Known rows, with every way that one mark hangs from another:
J587(J503(J902(J475))): [-105  224   70   16   23  -28   -3  103 -102  -83  120 -170  -73   11
  -38  185   54  -29  -67  -26   45    4  -28  -55   35   88   78   23
  -23   89   40 -140  -48   38   32   -5  -51   70  -20  344  -81   48
    8  186  -43  129   37  -53  -37   97 -118  153  -27  -63  -93   26
 -131 -104  -41    6   26 -150    2   36  -30]
J176(J475(J503 J902(J804))): [-108  196  -46   -4 -114 -106  -35   79    0  -31   23  -25  194   57
  -92   83  -34   70  -67   90  111    3  -22  151  -13   28  -69  -14
   86   78  -21 -126 -128  -90  131   10  -28   51  -82   -4  -20    3
   67   42  -75   93  -18   71  -47 -166 -162  175  -68  -18 -124  -49
 -113  -58   69  197  -11 -109  -34  -27 -136]
J176(J475(J141(J558 J630) J503(J804))): [ -72   71    7   65 -102 -112  145  161  -47   -8  -61  115 -139  103
  -61  188  -18  -75  -32   59   40  -15  -39   72   15   64   51  -16
    0  129 -116   76 -141  -80 -117    8 -202   95  -96    1  -46  207
   39   97    6   88   16  134   18  134 -148  210  -75 -107 -115  -21
   56   77  -15  165  -49  -87  -23  -21 -126]
J475(J141(J630) J176 J503): [ -28  156  -17  -54 -124 -112  122   92   89  -19   30  146  -55   35
  -39   91  -95 -105   31  -11   97  -21  -46  -45   94  148  -37   26
   81    1 -170  -57 -114  -40 -267   17 -278   29 -100 -384    8  134
   14  138   33  -13    9  145  -23 -117 -199  229  -70   34  -38   -9
   80  -57  234  285  -44  -54  -36  -20  -22]
J533(J117 J130 J558(J176(J475))): [ -33   67   17   17  -80  -53  -35  -51 -102  -44 -123   48 -127  -77
  -65 -144   41 -137  -27  232  -12  -36  -25   99  -68   48   -4   -4
 -116   64  -49  191 -127   52  -94   16  -80   40  -54  -42   19   62
   24  182  -85   53  -46   74  -31 -358  -31  197  -15  -39  -34 -132
 -242  200  -43  -75   46  -87  -71    5 -280]
J141(J176(J475(J902)) J558(J533)): [ -54   83   13    5 -235 -113    0   31   22  -93 -143 -190 -102   21
  -23   79  101 -151   26  364  113  -28  -16   86  -12   11   -5  -47
  -79  148  -66   15 -255 -108 -170   50 -126   71  -26  -42  -34  112
   46   96   70  -14 -118   75  -20  -38 -146  106  -30   10  -78   52
 -248  137   42   28  -45 -122  -84  108  -62]
J558(J533(J130 J630(J117))): [  42   67   58  -46  -91  -64   39   29  -31  -75  -68   97 -125  -97
  -38   19  122    6  -18  240   39  152  -41   81 -132  119   -7   96
  -28    4  -79  -37 -209   52 -113   14 -168   37   66  352  -37   82
   38  131    6   25 -118   60   83 -193  -40   44   -2  -57   22  -33
 -146  101  211   91  -14    2  -24 -116  -12]
J475(J503(J804 J902)): [ -55  147   28   -1  -27 -103   89   27  -13  -77  181   10  -57  126
  -32   81   17   -6  -52   80   45   59  -12   55  110   78   60   85
  100   24   90 -130  -57  -52    5   40  -77   87   18  257   21    1
  -10   66   15  167   61   57  -86  244  -93  109  -44 -153 -105   -5
  -19 -154  111  163   62 -131   16  -71   20]
J902(J475(J141 J176)): [ -51  156   52  -29  -80  -68   -7   90   33  -35   50  -94  -59   -7
  -12  130   10   -5   98   78   26   25  -34   75    8  134  -13   -5
   -6  -85 -138 -105  -40   40 -194  -31 -198  -58  -96  153  -10   64
   26  275   41   48   61   29  -50 -271 -162  128  -37   84 -108    7
 -113   23  171  166  -24 -105  -34   86 -138]
J503(J587 J804 J810(J286)): [ -65  -21  142 -108 -117  -32   -1  -24  -54  -48   92  -97   16   91
   -3  155  167  -12    6  125   -7   84  -47  197   88   41 -100   64
    5   69  -37   50   -9 -136  165   22 -273  109   59  261  -23  -10
  -29  245   91   71   67   26   -7  128 -123  100  -45  -73  -32  -55
  -99 -176   91    4   54 -197  -30  -23   10]
J533(J558 J630(J117(J804) J130 J286)): [ -14 -148   64  -27  -58 -111  128  116  -45 -129  -67   17  -42 -139
   30  136  -86  173  -35  211   79  101    7  -74  -50  -20  -86   93
  183   62   10  157 -157  110  299   17  -56   32  -22  207  -34  -19
   15  101  -68   21 -102 -106  -73 -125   54  312    8  -48   -6 -108
  -91  274  220  199   56  -45  -74   33  105]
J475(J141(J558 J630(J130)) J176 J503(J810)): [ -53   53   -1  -28 -144  -74  220  148   50  -20  -65  126 -203   -6
   27   70 -150 -190   23   -5   93  -57  -38  -81  238  162  -94   74
   90 -136 -164   37  -90  -89 -216  115 -247  101  -86 -131    9   98
    4  234   74 -100   13  102  -99  -27 -118  285  -70   66  -71  -31
  125  -61   28  262  -28  -60  -47   -5    9]
J804(J810(J286 J630(J130))): [ -74 -133   31  -46 -218  -95 -106   49  -66 -108   -7 -145  176  -78
   -8  113   42  -45    2   91   15   68   14  225   10   45  -96  123
   73   65  -76  -81 -138   29   56  -15  -66  -12  -16  307 -203   22
  -42  168 -134    3 -159   40 -121   35 -170  177   10   63  -44   14
  -25  -81  -10 -140   59  -98  -48  -99  -81]
J141(J176(J475) J558 J630(J117)): [ -64  -31   80  -37  -75  -52  132   73 -102  -31 -183 -270 -145  -36
  -31   76  113 -125  -49  341   45 -140  -20   49  -57   82   58  -26
  -39  229  -51  122 -268   10 -203   -2 -198  139  -77 -324  -69  340
   37   52   12   13 -158  -10  107  261 -157  193  -43  -44  -93   16
  -97  165  107  -15  -69 -112  -62   36  -50]
J804(J503(J587) J810(J286(J130) J630)): [ -79 -190  -11 -140 -107   -8  -83  -22 -147  -87    0   31  308  -73
  -53  191  165  -28   38  197   43  131  -17  194   15   91 -104  101
   -3   93 -116 -134 -103  -51  350   -1 -184   68   89  298  -91  -20
  -33   98 -135   15 -153   35  -34 -113 -139  175  -21   65    5  -39
   10  -23  -18 -234   65 -124  -88  -26  -84]
J117(J286(J130 J587) J533(J630) J804): [  -9  156  -47  -58   -5 -147 -107  248   24   58   66  157   19 -156
  -38  222   62   59  133  139   48  -61   34   78    0  134 -100  -10
   21    6  -69  119 -264  -99  877  -98 -255  128   49 -164   69  -31
  -19  135   14    0  -95   44   49  196 -109  246  -45  -45   18  -70
 -209  -39  133  154  -16  -42 -117  -78  103]
J117(J286(J587(J503)) J804): [ -30  177    3  -15    4  -72  -34  239   27  -21  129  -29  -38  -42
  -29  259   88  -33   51   24   48   15  -35  -16  110   60   -3  -16
   31  136  -23  109 -205  -81  563 -115 -175  104    2 -254  -41   46
  -23   72   11   77   13   42  -14  359 -168  237  -64  -42    4  -17
 -117 -173   73   58   -9  -84  -57   88   10]
J503(J587 J804(J533 J902) J810(J286(J130))): [ -58   96   83  -92  -97   -4   55  -16  -88  -60    4   10 -112   34
  -28  109  242   18  101  115  -23   18  -82  185    5  103  -36   91
   48  103  -39 -190   45 -134  112   19 -273   81   56  301   29   16
  -50  -11  101   19   24  -25  -83  124  -22   74  -85  -40  -80    4
   -6  -68  -29   40   98 -157  -50  -81   -1]
J117(J286(J587(J130(J630))) J533 J804(J503)): [ -53  227   42   38   -5  -49  -46  291   70   -6   27   66  -23  -99
  -49  295   31   39   30  165  138  205   16    1   78   99 -118   33
  240   95  -31  144 -260  -51  805  -52 -114  197   25 -197   61  -12
  -32 -100   46   33  -52 -109  130  -45 -122  146  -92   28  -39   14
 -181  -50    9   49  -35  -98  -79   30  157]
J475(J141 J176 J503 J902): [   5  191  -68  -93 -221 -173   93   57  142  -66   85   43   -4   71
  -21   35 -138  -37   78  -15  168   91  -47    9   63  140  -89    8
  104  -42 -153 -106  -98  -87 -235   11 -208  -14  -65 -138   51  -52
   38  115   56   -4   29  120 -124 -192 -112  213  -63   94  -47  -31
   -3   36  275  351  -28  -73  -30   20  -72]
J558(J141(J630(J130)) J176(J475(J503(J587)))): [ -56  195   30    6   39   37   18  -34  -91   33  -66  225   37  -28
   -9  118  -46  -96 -189  151   87 -207  -61  -35  195   32 -153   84
  -85   49  -70  126 -205  -79  160   33 -127  163   -7   82   12    1
  -12  110  -12   13  -66  266   51 -242 -207  147   50   41  -28   85
  -52   34  -55  189    2 -165  -65  -63 -135]
J558(J141(J630(J286)) J176): [ -26   77   71   -3  -92  -63   19   44   -6  -44   12  -25   80  -13
   -1  127   77 -225  -91  215   99  -17  -22  -36  183  -25 -147   12
   28  131  -60   82 -170   52   54  -29 -147   97   29 -212  -38  -23
    4  188   -8   30  -76  105  100 -246 -154  151   59   56  -11   68
  -98  -34   -8  111   24 -117  -91   72  -85]
J804(J810 J902(J475(J141))): [ -19   95   60   32  -33 -105  -46  107  -29  -56   15 -121 -132   58
  -38  125  137  -29  114  115   12  178  -22  208  -42  118   10    9
   73  -57  -64 -351   36  136 -128 -114 -131  -16  -83  196 -123   84
    7  -24  -51   47    0  -35  -23 -134  -99    5  -51  113 -129   89
  -91   78  -48   57   26 -118  -48   30 -193]
J587(J130 J503(J804 J810 J902)): [-102  301   88    1  -57   32   85  143  -37  -90  170 -103 -216  100
   -1  128   74   12 -142 -132   63  161  -45  -55  121  139   43   80
  114  116   77   -2  -75 -103   54  127 -128  204   44  389   57   34
  -22  141  104  184  114 -109  -74  275   -4  120  -88 -156 -115  -59
  -61 -331 -138   16   24 -161   40   40  180]
J503(J587 J902(J475 J804(J810))): [ -89  167  100  -87   18   32 -153   45  -68  -43   54  -58   53   54
  -43  210  136   67   28  228   18   49  -35  207    6  117   33   44
   81  -53  124 -362   37   19  236   32  -60   53  -26  466  -45  -14
    0   78  -45   75   68  -11   56 -238 -140    7   -5   44 -155   86
 -205 -157  -14  -19   60 -200  -75   40  -96]
J533(J630(J117 J130 J286(J587(J503)))): [ -41   23   -1  -56  -46    3  119  229 -141  -82  -20    0  -94 -190
   28  167  -82   44  -98   28   99   20  -14 -256  -18  111  -82   20
   21   84  -36   76 -198   12  248  -25 -153  133   54   69  -21  -86
    4  247  -14   37 -119  -68  -33   60  -32  234  -10    9   51  -77
   54   90   79  176   36  -46  -27  -13   53]
J503(J804(J810(J630)) J902(J475)): [ -76    8   61  -16   -9  -75  -82  103 -146 -114  159  -99  -55   56
  -37   92  141   81  105   68   -9  173    4  344  -76  110   97   73
  190   -3   64 -290  -17   83  198   51  -35    2  -37  684 -128   15
  -21   25  -76  131  -51  -20   -4  -40 -130   -3    3 -122 -188   67
 -152  -29   76   -7   73 -162   16  -15  -61]
J503(J804(J533(J117)) J810(J130 J587)): [ -68  -47  116  -83    6   46  130   58 -105  -66   78    9  -82  -56
  -29 -118   24   -2  190  146 -142   16  -83   65  -30  124   29   85
   83  -11   15  -63  -28 -106 -330   -2 -251   76   -9   82   -1   76
  -24  -78   -4  104  -38  182 -112  -22 -186   -8  -84  -80 -118   -3
  -91  -52  -87   19   33  -99   17  -28  -67]
J286(J130(J630(J117)) J587(J503(J804 J810))): [ -66   69  -49 -141  101   32  158  193 -210  -55  166  -19 -251   -1
  -10  131   32   53   -5  -16   46  -79  -13  -52  -25  191 -109   25
  -35    4   32   90  -77  -46  462   38 -337  203   85   20  102  -47
  -21   71   97   48  -68 -173   62  277  -13  121  -93 -178 -113 -106
   11 -138  -59  136   54  -86   16  -35   65]
J810(J587(J130(J630) J503(J804))): [-116  364   34  -44  -55  110   49  171  -50 -143  157   42 -131  -15
  -20  232  -84   75  -94    3   56  -22  -81 -205   -7   87   84   46
   52  263   37   66 -140  -46   49  -25 -162  131   81  127   17   98
  -19   22  -29  123   18   15   88   51 -197  129 -131 -145 -134  -40
   17 -155 -241 -156  -22 -103  -10   48   28]
J630(J117 J130 J286(J587(J503))): [ -51   40   31  -38  -22   24  148  208 -120  -71   -7 -163  -74 -164
   45  182  -53  -32 -114   51   71   19  -23 -247   23  112 -124   43
  -36   52   22   62 -163  -34  168  -31 -130  131   30    6  -18  -79
   -8  218   26   69  -87  -56  -87  209  -50  251   11   60   -1  -24
   50    9   29  136   39  -66  -16   38    4]
J630(J117 J130 J286): [ -61  -37  110  -16  -62  -43  141   89  -59  -77  -37 -252   59 -103
   42  127  -29    1 -120  186   35   89   -6  -74   49   59 -150   98
   62  -17   21   60 -128   50  -25  -44  -63   53   12  108  -36  -33
   -3  236   22   76 -101  -72  -67   74  -24  201   25   47  -33  -14
  -36   65  116  146   34  -76  -35  -11   -2]
J533(J130 J558(J141(J630))): [  20   37   20    9  -99 -151   16  -15    7 -110  -66  111 -136  -31
  -39   76   60 -161  -90  151   47 -122   -6  -63    2   36    1   61
 -130   74  -79  -45 -180   69  109   -7 -157   22   11  339  -54  158
   22  131  -75   -1  -52  186   72 -166 -115  249   56  -31 -123  -48
  -89   53    5 -112   18  -59  -91   17  -37]
J630(J117(J533 J804) J286): [ -27    3  146  -27   15  -98   95  173   14    1   34 -223   49 -112
    9  167   45  101  -17  273   75  220    8   91  -10   49 -146   80
  160   75   60  152 -150  -44  249  -32 -121  104  -33 -163  -38   22
   12   54   70   91  -96  -87  -17  115  -31  204   36   35    4   35
 -203   31  275  262  -18  -72  -22   22  102]
J130(J630(J117(J804) J286(J587(J503(J810))))): [ -39   23   31 -138   76   -1  147  284  -99  -92  121 -117 -116  -27
    8  189   34   92  -43   62  132  102   -7 -126   25   65 -151  -16
  194   73   19  179  -78    6  507   32 -203  214   18 -367  -31  -66
  -11   10  118   28 -106 -253   57   42  -17  195  -45  -85    4  -75
  -58 -102   45  267   20 -105    2  104  147]
J587(J130(J630(J117 J286))): [ -54  161   96  -64 -128    6   62  138  -13 -107  -37 -203   39  -41
  -11  189   -1   66 -191  192  117  118  -15 -103  -72   54  -79   20
  188  154   -1  123 -154   97   64    8  -67   90   47 -183  -15  -25
   -3   99   38   63 -128 -222  152 -108   -8  163  -53  -16  -41  -54
  -45   29   56   70  -25  -89  -43   22   65]
J630(J117(J286(J587) J804(J503(J810))) J130): [ -11 -147   87  -18  108  -43  155  202  -81  -23   32 -104  -32  -83
   31   94   76    2   91  114   36  253   -6   80  174  113 -234  119
  181 -151  -14  115 -166  -12  554  -52 -119  206   -6  106   30  -37
  -23  -49   64   55  -51 -100  -78  206  -39  148  -45   35  -16  -36
  -98   35   93  206   38 -104  -17   28   43]
J902(J475(J141(J558) J176 J503(J587 J804))): [ -20  179   43  -52  -42    6   83   74   -4  -17   31  197 -209   14
   -2  194  -43   45  121  172   46   -9  -88   79   49  126  123   15
   21  -14  -93  -58   -1 -144  -41   79 -229  -27  -30  384   43   17
   29  185   49   15  144  155   -3 -122 -134  154  -60   26 -114   15
   20   99  210  197  -11 -121  -36  111 -187]
J141(J176 J475(J503) J558(J533) J630(J117)): [  -4  -60   95  -42  -70  -28  188   72  -37   -9 -228  -50 -236  -19
  -26   58    3 -260   44  365   52   -9  -71  120  -80   98   84   46
  -13  180  -97  -18 -207  -72 -427   45 -201   88 -105 -381  -46  248
   53  -68  -31  -83 -137  104  100  173 -194  214  -55   -3  -19   73
    4  240  111  105  -64  -29  -47   44  -24]
J503(J587 J804(J533)): [ -97   54  111  -13  -70    9   41   25    2  -37   17  -27  -95   79
  -39  208  185   36   70  227  -26   26 -114  149   50   99   40   62
   13   41   38 -136  -68  -76   25  -27 -281   23   44  229    0   61
  -33   90  114   77   81   85    0   35 -123   -9  -47  -52  -95   92
  -86  -63  183   40   63 -152  -52    2   14]
J902(J804(J503 J533(J130) J810)): [ -92   16   39   46  -41  -15  -11  126  -14 -109  -86   15   27  -33
 -102   57  162  -42   92  286   23  243  -65  156   66  144   50  125
  180  -28   -6 -391  -69   43   -1    1  -30    6   -5  393  -50  128
   16  -87  -56   68    2  -63 -103 -340  -31   30  -36  103 -141   63
  -50 -136 -107 -107   85  -44  -36    7  -96]
J558(J141(J630(J130))): [ -71   44   56   42  -58  -84   41   23   -8  -53    3  -13    5  -22
   11  170    0 -120 -131  122   33 -174    1  -46  169   28 -150  111
  -99    4  -43  -44 -205   53   31  -57 -196   72   -3  251  -65  116
  -10  212  -41   -7  -52  175   11   16 -231  152   40   23 -124   62
  -39  -76 -107   21   21 -112  -78  -34   23]
J475(J176 J503(J804 J810(J286 J630)) J902): [ -18   11  -26 -148 -243 -159   41   33  -22 -124  170   50   37   28
  -22  -91  -55   42  135 -103  135  176  -22  282   13   65  -75   75
  297  112 -159  -33  -61 -179   73  162 -140    7  -43  195  -40  -98
    9   60    4   -8  -67   67 -126 -100 -135  209  -64  -80  -54  -98
    6  -36  341  264   27 -113   46  -55  -17]
J503(J587 J810 J902(J804(J533))): [-120  129  110  -97  -85   47    3   33   23  -17   10  -31  -34  123
  -43  150  190   30   -5  139   21   46  -84  138  120  147  -12   39
  111  -79  109 -249   25  -81   21   82 -185  132  -11  178   21    2
  -15   67  131   69  115  -28  -12 -183  -67  -20  -45   13  -79   62
 -168 -299   85  120   70 -186  -59   -2   60]
J475(J141(J558(J533)) J176 J503(J810) J902): [  34   77  -21  -74 -271 -132  119   84  126  -63  -26  112 -174   80
    7   -5  -70 -181  125   84  183  172  -51   70  129  107 -114   17
   60 -133 -159  -26  -77 -184 -311  151 -214   52  -48  -74   29  -88
   43  106  137  -83    2  120 -110 -213  -52  136  -59  103    1    1
  -60   24  196  380  -43  -59  -33   79  -76]
J475(J141(J630(J286)) J503(J587(J130) J902)): [ -15  380   61  -93 -183   -9  118  112   92  -51  -48  168   22   60
  -13  274  -64  -11 -189  -68  152  101  -79 -262   19  127  -55  -15
  153  125  -72  -54 -103 -108 -127   97 -181  178   -2 -127   56  -28
   -8  110   92   63   43   55   70 -161  -63  291  -41   26   26  -37
   97  -56   17  219  -43 -138  -67    7  135]
J804(J503(J587 J902) J810): [ -77  -74   86  -63   -3  -12    7   -8  -58  -92   50  -62   70  110
  -30  172  167  -93  -21  261   83  257  -22   69  183  133  -33  112
   88  -69   59 -245  -35   20  195  -12  -98  158   68  281  -15  -13
  -36   34   18  106    1   -9  -20  -82  -75   -5   -4   52  -38   78
 -100  -69   16  -62   72 -201  -67   38   31]

Rows:
[ -29  -31  110  -78   34    1  149  104 -147   -8  137  -31 -222  -90
   15  -58  110  103  117   67  -11  271  -24  296  -96  192  -19  105
  161   40   65  -74  -53  -88   46  -25 -209  167  -15  195  -58  103
   -3 -197   -1  105 -121  105   65  104 -158  -58  -48  -50  -79   54
 -130   66  242  115    1  -78   40  -98  -46]	J503(J804(J902) J810(J587 J630(J117(J533))))
[ -12  -65   14  -17  -31 -117   16  -55   14  -75  -79   13 -129   58
  -26   -1  -63 -143  -66  269   57 -167    5   27   33   19  113    3
  -87  115  -73  -22 -123  -25 -137  -18  -85   -5  -79   10    0   87
   37   15 -103   33  -42  114  -63  -16 -131  276   17   25  -56  -42
  -53  145   50   11   21  -89  -66  143  -80]	J533(J558(J141(J176 J475(J503))))
[-148  180   65  -15  -62   17   48  140  -24  -60   62  -76 -122   81
  -59  108  101   -7  -46  -50   49   59  -62   18  141  134   54   37
  132   41   99 -196   -4  -62  -99   87 -104  123  -56  120  -26   59
    1   29   62  115   92 -121 -116   -1  -27   61  -64  -29  -78   39
 -106 -379  -36  125   65 -121    4   12   48]	J587(J503(J810 J902(J804(J533))))
[ -77  241  140    9  -82   84   70   69   14  -38  -12   -6 -266   81
  -19  136  264   62   29  125    7  175 -132  162   43  144   37   78
  181   69   32 -227  -15  -95   29   64 -257  130   47  270   42   73
  -45  -87  163   58  101  -26   15   -3  -39  -66 -126  -29 -127   65
  -46 -107   22   32   47 -177  -33   17  109]	J503(J587(J130) J804(J533 J902) J810)
[  16  -35   60 -163 -131  -52  -73  134  -13 -144    1   23  185 -131
  -52  104   33   62  231  249  -17   87  -78   63 -138   40   74  121
  227  208  -94 -147 -157  -26   36  -65  -83   20    5  157 -165  115
  -28 -213 -134   59 -175  135 -149  -99 -199  141  -37   24  -30   57
  -60   18  -56  -50   -6  -76  -44  -53  -19]	J117(J804(J533(J630) J810(J130 J286 J587)))
[ -55   65   21   45   41 -117   54  156   33  -44   41  149  -32 -137
  -63  134   91   86   53  236   86  252    4   69   69  125  -40  125
  156   24  -83  -30 -206   -6  441  -22 -156  122   53  363   -3  137
   35   90  -25   51  -29   11  -21 -250  -77  162  -24  -34  -33  -43
 -177   10   70   37    9  -39  -42  -54  159]	J117(J533(J130 J630) J804(J503))
[ -14 -253   43  -41   24  -34  156  105 -146 -115   -3 -100  112 -165
  -34   51  145   37   35  220   46  477   18  125  -53  135   29  150
  398  117  -53 -261  -88   84  189  -13   59   43   12  193 -150   19
    5 -229 -146  126 -274  -14  -11 -225  -33   15   -3  110  -73   82
   13  175  204   24   26  -34   -4    6  -37]	J804(J503 J810(J130 J630(J117 J286)) J902)
[ -67  298   91  -82 -149   49  -26    4   67  -44   34 -101   32   62
   -5  257  136  -11 -159  142   69   42  -71  -40   52  135   -3   50
  -12   61   64  -99 -134  -54   75   42 -166  157   83  230   46   15
  -27  201   77  101   71   52   49   30 -119  109  -46   -6  -68    2
 -114 -172    6  -86   -3 -199  -85   25  117]	J503(J587(J130) J902)
[-135 -124   -3 -102   11   92   86   96  -88  -53  130   48  256 -135
  -46   88   73   42   73  101  -49  176  -36   84   60  151  -20   90
  175   -8  -33 -196  -94  -81  171   28 -113  123   27  289  -72   77
   36  -16 -172  147  -79  212  -15 -400 -302   38  -78   30 -148  -31
  -63 -229  -31 -142    1  -59  -23   39  -61]	J902(J804(J503(J810(J130 J587 J630))))
[-129  320   12    1 -106   36   -9  149   10  -92   57  -74  -67    3
  -51  266   -6    6 -194   10  110  -34  -47 -164   50   82   20   19
   44  214  -20   70 -172   31  112    3 -153  103   55 -126  -35   83
  -13  151   -9   52  -16 -112  100    9 -120  162 -118  -65  -78  -38
  -30 -218 -147 -113  -25  -97  -46   28   94]	J587(J130(J630) J503)
[   2  184   11  -65 -124   37  -28  231  -68  -11    5  -45  -51 -151
  -29  168   73   23  -63 -110   67  125  -63   16 -123  171   45  -24
   46  237  -58  134 -306  -64  315  -24 -149  114   18  -96  -66   19
  -11   12  -55   87 -123   11  121  286 -119  194  -74    7   37  -52
  -26  -36  206  -43  -63  -39  -12   15  -55]	J810(J630(J117(J286(J587(J130 J503)))))
[ -45 -211  126   68  -64  -57   46    7 -104  -37 -142   81 -135  -10
  -74 -188   71 -230  175  162   15  234  -59  155  185   35  -52    8
  164  -23  -50  183  -49   55  -91    1  -93   71  -73 -398   19  -69
  -27 -115  -44    6  -25 -104  -50 -277   70   73  -86   58  103  -33
 -207  200  120   74  103  -92  -65   56 -227]	J804(J503(J810) J533(J117(J286) J558(J176)))
[ -76  -24  -14  -50 -176  -96  -37  167   29  -40  -84  -98   63   92
  -63  127  -36 -162  101  254  107  142  -53  329   -2   86   42   38
  136   48  -34 -284  -47  -71  100  -25  -21    6  -79   23  -72    7
   70   -6 -149  -37   -6   65  -21  -32 -141  215  -72   89 -153   15
  -25   63 -127    1    5  -78  -86   89 -175]	J141(J475(J503 J902(J804(J810))) J558)
[  25   12    5  -50  -52 -150  -71 -128  -50  -80  -59  133  -96  -84
  -26 -123  -36  -81  -11  243   -4 -327   70  -53   51  -10   25  -49
 -172  118  -45  213 -195  -15   -4  -51 -175  -24  -23 -156   90   27
   -8   59 -117  -22 -101   65  -19  116  -39  274    1   -2    4 -141
 -191  120   -7  -73   43  -59 -135   83 -175]	J533(J117(J286(J130)) J558(J141(J176)))
[-123   98   84  -30 -109  -27   14   87   24  -45   29 -137  -34  117
  -51   72  157  -21   11   97   17   60  -46  154  113  123   -6   36
  153  -80  102 -253    1  -13 -105   66 -107  104  -55  140  -12   42
   -3   48   82  100   73  -96  -87  -96  -48    4  -51  -10 -114   44
 -156 -311   22  133   75 -141  -28  -21   40]	J503(J810 J902(J804(J533)))
[ -46   -6   43  -42 -143 -141  -31   28   44  -57   17 -206   69  116
  -15  130   45 -144  -19  149   80   65  -23  210    5   51  -92   36
  -76   35 -113 -126 -119   10   58 -142 -132   11  -29  297  -30   -9
   50  160  -26   28  -22  137    6 -108 -183  141   28   57 -117   22
 -161  139  -64   43   -9 -145  -68   99  -67]	J558(J141(J475(J902)))
[ -72 -129   92   59 -116  -88   51  -12  -68  -91  -55   45 -226   28
  -67  -49   44   -7  129  215  -60  -12  -53  160  -62   11   67   31
    0   70   61  -18  -43   30 -277    2 -232  -47  -80   31  -13   76
  -13  -12  -53   37   38   18  -90  -16  -53   85  -72  -89  -89  -31
 -116  154  121    3  111  -91  -48   14 -109]	J503(J804(J533(J117 J558)))
[ -46  174   69   71  -13  -88   66   88  -30  -46  104  -40 -238   63
  -26  171  126   76  104   48  -28  134  -38  193  -52   99   48    9
   64   26  -41 -263   31   69 -115 -100 -193  -22  -67  450  -32  104
   27   44   -7  113  118   23   -9  -72 -126    3  -82  -13 -192   46
  -79   85   20  120   37 -118  -19   22 -146]	J503(J804(J902(J475(J141))))
[  22   17   51    3  -98  -26 -106 -108  -49  -19    4  293  -70  -35
  -33  -91   69 -118    0  327   50  -26  -13  155   92  -45 -115   20
 -130   33  -51  120 -195   53 -270    8 -245   53   24  -10   -5  -70
   19  132  -84  -34  -72  187   76 -439 -170  -88   10   19  106   29
 -252   72  -13  121   48  -78  -80  -15 -200]	J558(J141 J176 J533(J117 J630))
[  24  149   17  -47  -80 -100  -72   91  -13  -27  -12   59  -73 -100
  -49  -43   84 -143   70  129  -36  -32   -5   60  -18  123  -12  -37
  -74  -16  -83   45 -169  -17  170 -119 -193   47   20 -133   13   13
  -12  201  -26    7  -37  115   48   88 -135  177  -43  -13    7 -124
 -139    2    7  -59   13  -57  -80  -46 -163]	J533(J117(J286(J587)) J130)
[-100  287   75  -25  -90   27   42  133   -8  -74  101 -167 -105   66
  -10  129   80  -66 -192 -110   89  115  -43 -122  137  143   -4   47
   53   78   40   -8 -102  -61   -2  104 -113  218   35  139    7   35
  -19  181   75  140   50 -117  -65  198  -24  164  -76  -70  -50  -59
  -77 -332 -150  -19   -3 -154    6   43  158]	J587(J130 J503(J810 J902))
[  28  -24   20    3 -137  -78   77   96  -73   -9 -185  202 -123    1
  -53   81  -15   10  -69  204   97  124  -27   82 -119   54   30  -12
  -67   43 -138  151 -207  -30 -323   37 -121   80  -62   58  -75   76
   69   43   -8   59 -124   66   31  -93  -22   88  -41   -4   94  -24
  -56  268  182  301  -82  -15  -13  -67 -199]	J176(J475(J141(J558(J533(J630(J117)))) J503))
[  34  -41   76   -6  -88 -166  -79 -127   -6  -91  -66   81 -157  -30
  -27 -137  -21  -93  -13  257   15 -197   59    2   82  -47   71  -60
  -79  150  -33  218 -186   20 -139  -64 -131  -31  -68 -221    9   61
   -3   16 -103   -1  -66   78   14   51  -81  187    7   22   31  -84
 -235  136  132  -40   32  -85 -111  109 -178]	J533(J117(J286) J558(J141(J176)))
[ -19  139  -15 -179 -112  -62   87   61   21 -106  141  -12   52   24
    8 -116 -124  -95  125   44  134   50  -64  -24  114  124 -103   44
  127  -95  -80 -101  -58 -146  -81   46 -149  111    1 -204   32  -71
   11   26   36    0  -58  148 -105 -127 -201  191  -77   14  -41  -65
  -24  -28  152  242  -25 -113   -5   39  -53]	J475(J176 J503(J810(J587)) J902)
[ -60  311   82  -64 -128   95  -27  182  -33 -155   -1  -93  -86   -3
  -26  101    7  -78  -20   21   70  111 -119 -169  -13  159  136   80
   80  165   87 -225 -122  -47 -289   11  -28  149   14  145  -59   88
  -54 -170   -8  137  -44  -18 -132  140  -81  106  -57   34  -51   93
   -2 -149 -263 -141    1 -126   -1   46   -8]	J804(J533 J810(J587(J130 J503(J902))))
